Here is a tiny trained network, its code and every weight. The questions are about switching its units off for an input and a class, where a switched-off unit gives its printed mean instead of its output.

import numpy as np


def w(rows, s, z=0):
    codes = np.array(rows[::2]) - 128.0
    scale = np.full(codes.shape[1], s)
    scale[-1] = z or s
    return codes * scale


def f(y):
    return np.maximum(y, 0)


def log_softmax(a):
    a = a - a.max(-1, keepdims=True)
    return a - np.log(np.exp(a).sum(-1, keepdims=True))


def net(x, mask):
    res = np.array(x, float).reshape(1, 5) / 4 @ E
    y = f(res @ A[0][:, :-1].T + A[0][:, -1])
    res = res + np.where(mask, y, B[0][:, -1]) @ B[0][:, :-1]
    return log_softmax(res[-1] @ U[:, :-1].T + U[:, -1])


A, B = {}, {}
E = w([
[72,164,4,175,101,218,129,134],'x0',
[134,91,128,134,134,145,127,138],'x1',
[149,113,101,23,67,136,7,129],'x2',
[83,92,127,87,182,166,135,13],'x3',
[134,163,135,127,139,137,121,122],'x4',
],0.015)
A[0] = w([
[148,113,156,93,119,93,77,160,111],'N1',
[173,117,99,57,75,144,36,112,142],'N2',
[75,136,80,166,143,153,137,97,211],'N3',
[122,144,112,171,155,144,156,97,172],'N4',
[160,120,187,77,130,106,150,114,212],'N5',
[150,154,147,159,92,122,116,254,245],'N6',
[113,136,93,117,42,174,122,143,132],'N7',
[177,104,228,105,123,74,143,104,255],'N8',
[182,143,112,161,113,106,116,193,208],'N9',
[126,162,87,152,123,177,141,171,136],'N10',
[136,128,129,191,147,107,184,108,216],'N11',
[122,120,92,109,175,148,144,73,168],'N12',
],0.015,0.0099)
B[0] = w([
[171,131,140,90,106,84,116,144,180],'N1',
[175,124,107,67,76,136,65,84,230],'N2',
[95,94,109,135,125,142,123,137,213],'N3',
[91,108,153,136,124,146,139,154,189],'N4',
[142,86,189,126,167,97,92,97,205],'N5',
[184,175,136,127,75,76,173,192,249],'N6',
[150,160,88,149,102,138,105,123,194],'N7',
[174,140,249,162,171,168,91,145,251],'N8',
[151,170,125,124,122,85,163,179,210],'N9',
[121,129,89,150,121,103,136,150,195],'N10',
[104,131,144,199,140,146,169,157,219],'N11',
[103,101,133,93,126,164,132,116,187],'N12',
],0.017,0.025)
U = w([
[142,157,192,201,145,117,164,171,148],'0',
[157,134,180,86,108,70,117,143,4],'1',
[79,137,61,175,137,97,207,188,198],'2',
[151,169,34,138,98,126,105,153,92],'3',
[76,85,182,175,223,166,122,116,204],'4',
[128,76,170,104,148,140,79,51,62],'5',
[3,92,110,155,117,166,160,112,155],'6',
[72,114,61,97,111,193,90,62,117],'7',
],0.014,0.0027)

Each question gives the input, the list of numbers given to net, and the class t.
The units are the neurons (one row each of A and B). Each row of codes is followed by its name. A weight is (code - 128) times the scale printed after its matrix; where a second scale follows, it is the last column's (A, B and U).
mask holds one flag per neuron, in row order. A switched-off neuron (its flag False) gives its mean, the last column of its row in B, instead of its output. The means were averaged over made-up inputs and are rounded, as every weight is.
A unit's drop is (log p(t) with every unit on - log p(t) with that unit switched off) / (log p(t) with every unit on - log p(t) with every unit switched off).
The circuit of an input: a set's keep is (log p(t) with only the set's units on - log p(t) with every unit switched off) / (log p(t) with every unit on - log p(t) with every unit switched off). Starting from all 12 units, units are removed one at a time, each time the one whose removal leaves the highest keep (on an exact tie, the one counted first), for as long as the keep stays at least 0.8.
circuit, biggest first: the units of the circuit, biggest drop first
k most important neurons: the k neurons with the biggest drops, biggest first
drop when u is switched off: that unit's drop, to one decimal
input [1,0,-4,-2,-2], class 2: circuit, biggest first : N8
input [1,0,1,-6,5], class 3: 3 most important neurons : N8, N5, N11
input [1,3,8,1,-7], class 7: circuit, biggest first : N6, N8
input [-6,-8,0,0,4], class 0: 2 most important neurons : N8, N2
input [1,-1,6,3,4], class 7: 2 most important neurons : N8, N6
input [1,-7,7,-1,-4], class 3: 2 most important neurons : N8, N7
input [1,-7,6,1,-8], class 7: circuit, biggest first : N6, N8
input [1,-2,5,2,0], class 7: circuit, biggest first : N8, N6
input [-6,-5,0,2,-2], class 4: 2 most important neurons : N6, N2
input [3,-6,0,6,0], class 6: 2 most important neurons : N2, N8
input [2,-3,1,6,-5], class 7: 2 most important neurons : N8, N11
input [1,6,2,-8,0], class 3: 2 most important neurons : N8, N5
input [1,-1,1,0,-7], class 3: 2 most important neurons : N8, N5
input [6,3,3,2,-5], class 7: most important neuron : N6
input [5,8,0,0,-2], class 2: 2 most important neurons : N2, N8
input [0,-8,8,3,-2], class 5: drop when N6 is switched off : 0.4
input [-6,-2,-1,4,-8], class 4: drop when N6 is switched off : 0.2
input [-8,-6,8,3,-5], class 5: drop when N6 is switched off : 0.3
